Here is a tiny trained network, its code and every weight. The questions are about switching its units off for an input and a target symbol, where a switched-off unit gives its printed mean instead of its output.

import numpy as np


def w(rows, s, z=0):
    codes = np.array(rows[::2]) - 128.0
    scale = np.full(codes.shape[1], s)
    scale[-1] = z or s
    return codes * scale


def f(y):
    return np.maximum(y, 0)


def softmax(a):
    e = np.exp(a - a.max(-1, keepdims=True))
    return e / e.sum(-1, keepdims=True)


def log_softmax(a):
    a = a - a.max(-1, keepdims=True)
    return a - np.log(np.exp(a).sum(-1, keepdims=True))


def net(x, mask):
    ids = ['ΓΞδεμφ'.index(c) for c in x.split()]
    T = len(ids)
    res = E[ids] + P[:T]
    u = 0
    for l in range(2):
        q, k, v = (res @ M[l].T for M in (Q, K, V))
        z = softmax(np.where(np.tri(T) > 0, q @ k.T / 3**0.5, -1e9)) @ v
        res = res + np.where(mask[u], z, O[l][:, -1]) @ O[l][:, :-1]
        u += 1
        y = f(res @ A[l][:, :-1].T + A[l][:, -1])
        res = res + np.where(mask[u : u + 16], y, B[l][:, -1]) @ B[l][:, :-1]
        u += 16
    return log_softmax(res[-1] @ U[:, :-1].T + U[:, -1])


Q, K, V, O, A, B = {}, {}, {}, {}, {}, {}
E = w([
[110,189,80],'Γ',
[2,151,148],'Ξ',
[197,74,152],'δ',
[105,126,135],'ε',
[160,60,47],'μ',
[101,124,134],'φ',
],0.015)
P = w([
[232,134,254],'0',
[89,130,109],'1',
[62,89,91],'2',
[97,110,91],'3',
[125,138,92],'4',
[154,161,93],'5',
[163,179,95],'6',
[187,192,94],'7',
[201,213,95],'8',
[216,227,96],'9',
[225,229,98],'10',
[221,238,95],'11',
],0.0063)
Q[0] = w([
[223,223,29],'L0H1',
[108,254,140],'L0H1',
[183,156,1],'L0H1',
],0.0074)
K[0] = w([
[149,207,254],'L0H1',
[211,117,214],'L0H1',
[95,155,217],'L0H1',
],0.0074)
V[0] = w([
[62,187,46],'L0H1',
[1,166,141],'L0H1',
[177,56,124],'L0H1',
],0.0078)
O[0] = w([
[122,223,160,8],'L0H1',
[189,255,96,123],'L0H1',
[64,51,104,192],'L0H1',
],0.0062,0.0012)
A[0] = w([
[86,122,177,78],'L0N1',
[55,225,143,143],'L0N2',
[209,160,73,233],'L0N3',
[152,101,138,2],'L0N4',
[80,191,82,153],'L0N5',
[157,111,88,125],'L0N6',
[211,150,126,113],'L0N7',
[62,140,161,112],'L0N8',
[177,87,93,124],'L0N9',
[76,173,161,85],'L0N10',
[184,176,138,196],'L0N11',
[69,145,74,165],'L0N12',
[90,177,178,74],'L0N13',
[108,159,204,85],'L0N14',
[66,186,92,90],'L0N15',
[147,121,1,114],'L0N16',
],0.0087,0.0091)
B[0] = w([
[49,244,147,134],'L0N1',
[193,243,189,177],'L0N2',
[22,200,140,254],'L0N3',
[104,31,159,128],'L0N4',
[127,168,22,179],'L0N5',
[131,149,89,153],'L0N6',
[14,118,117,166],'L0N7',
[118,84,77,150],'L0N8',
[177,159,78,166],'L0N9',
[22,104,126,141],'L0N10',
[2,149,140,205],'L0N11',
[80,115,161,184],'L0N12',
[96,35,60,134],'L0N13',
[81,53,39,131],'L0N14',
[140,216,173,148],'L0N15',
[159,191,72,165],'L0N16',
],0.007,0.0096)
Q[1] = w([
[69,124,34],'L1H1',
[115,142,254],'L1H1',
[91,117,61],'L1H1',
],0.0089)
K[1] = w([
[162,161,54],'L1H1',
[93,163,254],'L1H1',
[175,138,124],'L1H1',
],0.0088)
V[1] = w([
[208,102,198],'L1H1',
[87,184,35],'L1H1',
[199,118,1],'L1H1',
],0.0065)
O[1] = w([
[127,207,159,2],'L1H1',
[172,83,74,254],'L1H1',
[122,194,1,127],'L1H1',
],0.0076,0.01)
A[1] = w([
[153,190,75,77],'L1N1',
[105,55,186,181],'L1N2',
[120,182,228,89],'L1N3',
[141,68,125,103],'L1N4',
[176,128,255,94],'L1N5',
[118,133,88,200],'L1N6',
[201,91,101,101],'L1N7',
[185,75,114,140],'L1N8',
[253,100,163,5],'L1N9',
[139,77,172,182],'L1N10',
[124,25,93,118],'L1N11',
[146,190,70,63],'L1N12',
[93,179,195,120],'L1N13',
[91,107,86,159],'L1N14',
[229,49,148,121],'L1N15',
[230,109,134,2],'L1N16',
],0.0091,0.0081)
B[1] = w([
[112,95,203,185],'L1N1',
[167,126,212,181],'L1N2',
[66,174,6,137],'L1N3',
[25,124,137,139],'L1N4',
[220,223,27,134],'L1N5',
[155,130,142,254],'L1N6',
[150,166,202,139],'L1N7',
[83,141,175,145],'L1N8',
[12,203,92,129],'L1N9',
[161,167,180,155],'L1N10',
[199,80,90,186],'L1N11',
[135,108,198,189],'L1N12',
[63,155,96,157],'L1N13',
[144,103,148,249],'L1N14',
[1,71,82,141],'L1N15',
[252,82,163,128],'L1N16',
],0.01,0.0094)
U = w([
[164,162,135,82],'Γ',
[12,146,78,6],'Ξ',
[133,30,255,242],'δ',
[191,207,183,200],'ε',
[152,46,5,2],'μ',
[193,192,149,121],'φ',
],0.008,0.0027)

Each question gives the input, a string of symbols that net reads in full, and the target symbol t.
The units are the heads (3 rows each of Q, K, V and O) and the neurons (one row each of A and B). Each row of codes is followed by its name. A weight is (code - 128) times the scale printed after its matrix; where a second scale follows, it is the last column's (O, A, B and U).
mask holds one flag per unit, layer by layer, with each layer's heads first. A switched-off unit (its flag False) gives its mean, the last column of its rows in O or B, instead of its output. The means were averaged over made-up inputs and are rounded, as every weight is.
A unit's drop is (log p(t) with every unit on - log p(t) with that unit switched off) / (log p(t) with every unit on - log p(t) with every unit switched off).
The circuit of an input: a set's keep is (log p(t) with only the set's units on - log p(t) with every unit switched off) / (log p(t) with every unit on - log p(t) with every unit switched off). Starting from the 12 units with the biggest drops (on a tie, the unit counted first), units are removed one at a time, each time the one whose removal leaves the highest keep (on an exact tie, the one counted first), for as long as the keep stays at least 0.8.
units of the circuit, in order: the units of the circuit, biggest drop first
unit that matters most: the unit with the biggest drop
top k neurons: the k neurons with the biggest drops, biggest first
k most important neurons of layer l: the k neurons of layer l with the biggest drops, biggest first
drop of u: that unit's drop, to one decimal
input Ξ δ δ Γ, target ε: units of the circuit, in order => L0N2, L0H1, L0N15
input δ Ξ Ξ Ξ Ξ ε, target Ξ: top neuron => L0N3
input φ Ξ φ Ξ μ δ φ δ δ ε, target δ: units of the circuit, in order => L0H1, L1H1, L0N11, L0N3
input Ξ μ δ Ξ Ξ δ ε δ μ μ δ, target μ: units of the circuit, in order => L0N2, L1H1, L0N9
input ε μ Ξ Ξ Γ μ μ Ξ Γ Ξ Ξ μ, target Ξ: top 4 neurons => L0N3, L0N11, L0N7, L1N2
input φ μ Γ ε Ξ Ξ Ξ μ Ξ μ, target Ξ: units of the circuit, in order => L0H1, L0N3, L0N11
input δ Ξ δ Ξ δ μ μ Γ δ, target μ: units of the circuit, in order => L0N2, L1H1, L0N9, L0N16
input δ Γ δ Γ Ξ Ξ μ μ μ ε, target μ: units of the circuit, in order => L1H1, L0H1, L0N2, L0N16
input δ δ δ δ φ Γ, target μ: units of the circuit, in order => L0H1, L1N11
input Ξ μ Ξ, target μ: units of the circuit, in order => L0N8, L1H1, L0N3, L1N11
input δ δ δ ε δ μ Γ μ δ μ, target δ: 3 most important neurons of layer 0 => L0N16, L0N11, L0N9
input δ φ δ μ δ Ξ δ δ δ δ ε, target δ: top 3 neurons => L0N5, L0N16, L1N2
input Ξ Γ ε δ δ Ξ Ξ μ Ξ δ, target Ξ: units of the circuit, in order => L0H1, L0N3, L0N11, L0N7
input ε δ μ ε, target μ: top 2 neurons => L0N2, L0N11
input Ξ δ Ξ, target δ: units of the circuit, in order => L1H1
input Ξ Γ Γ, target ε: 2 most important neurons of layer 0 => L0N5, L0N2
input μ Ξ δ Ξ Ξ μ φ μ Γ Ξ, target μ: 3 most important neurons of layer 0 => L0N5, L0N8, L0N3
input Ξ δ ε δ ε μ δ δ Ξ δ Ξ, target δ: 3 most important neurons of layer 0 => L0N3, L0N2, L0N16
input Γ ε Γ Ξ δ μ ε Ξ Ξ φ, target Ξ: 2 most important neurons of layer 1 => L1N13, L1N2
input ε δ δ δ Ξ Γ Ξ Ξ δ δ Ξ δ, target Ξ: unit that matters most => L0H1
input μ φ Ξ δ Γ Ξ Ξ Ξ ε, target Ξ: 2 most important neurons of layer 1 => L1N13, L1N3
input Ξ δ μ φ, target μ: drop of L1N1 => 0.2
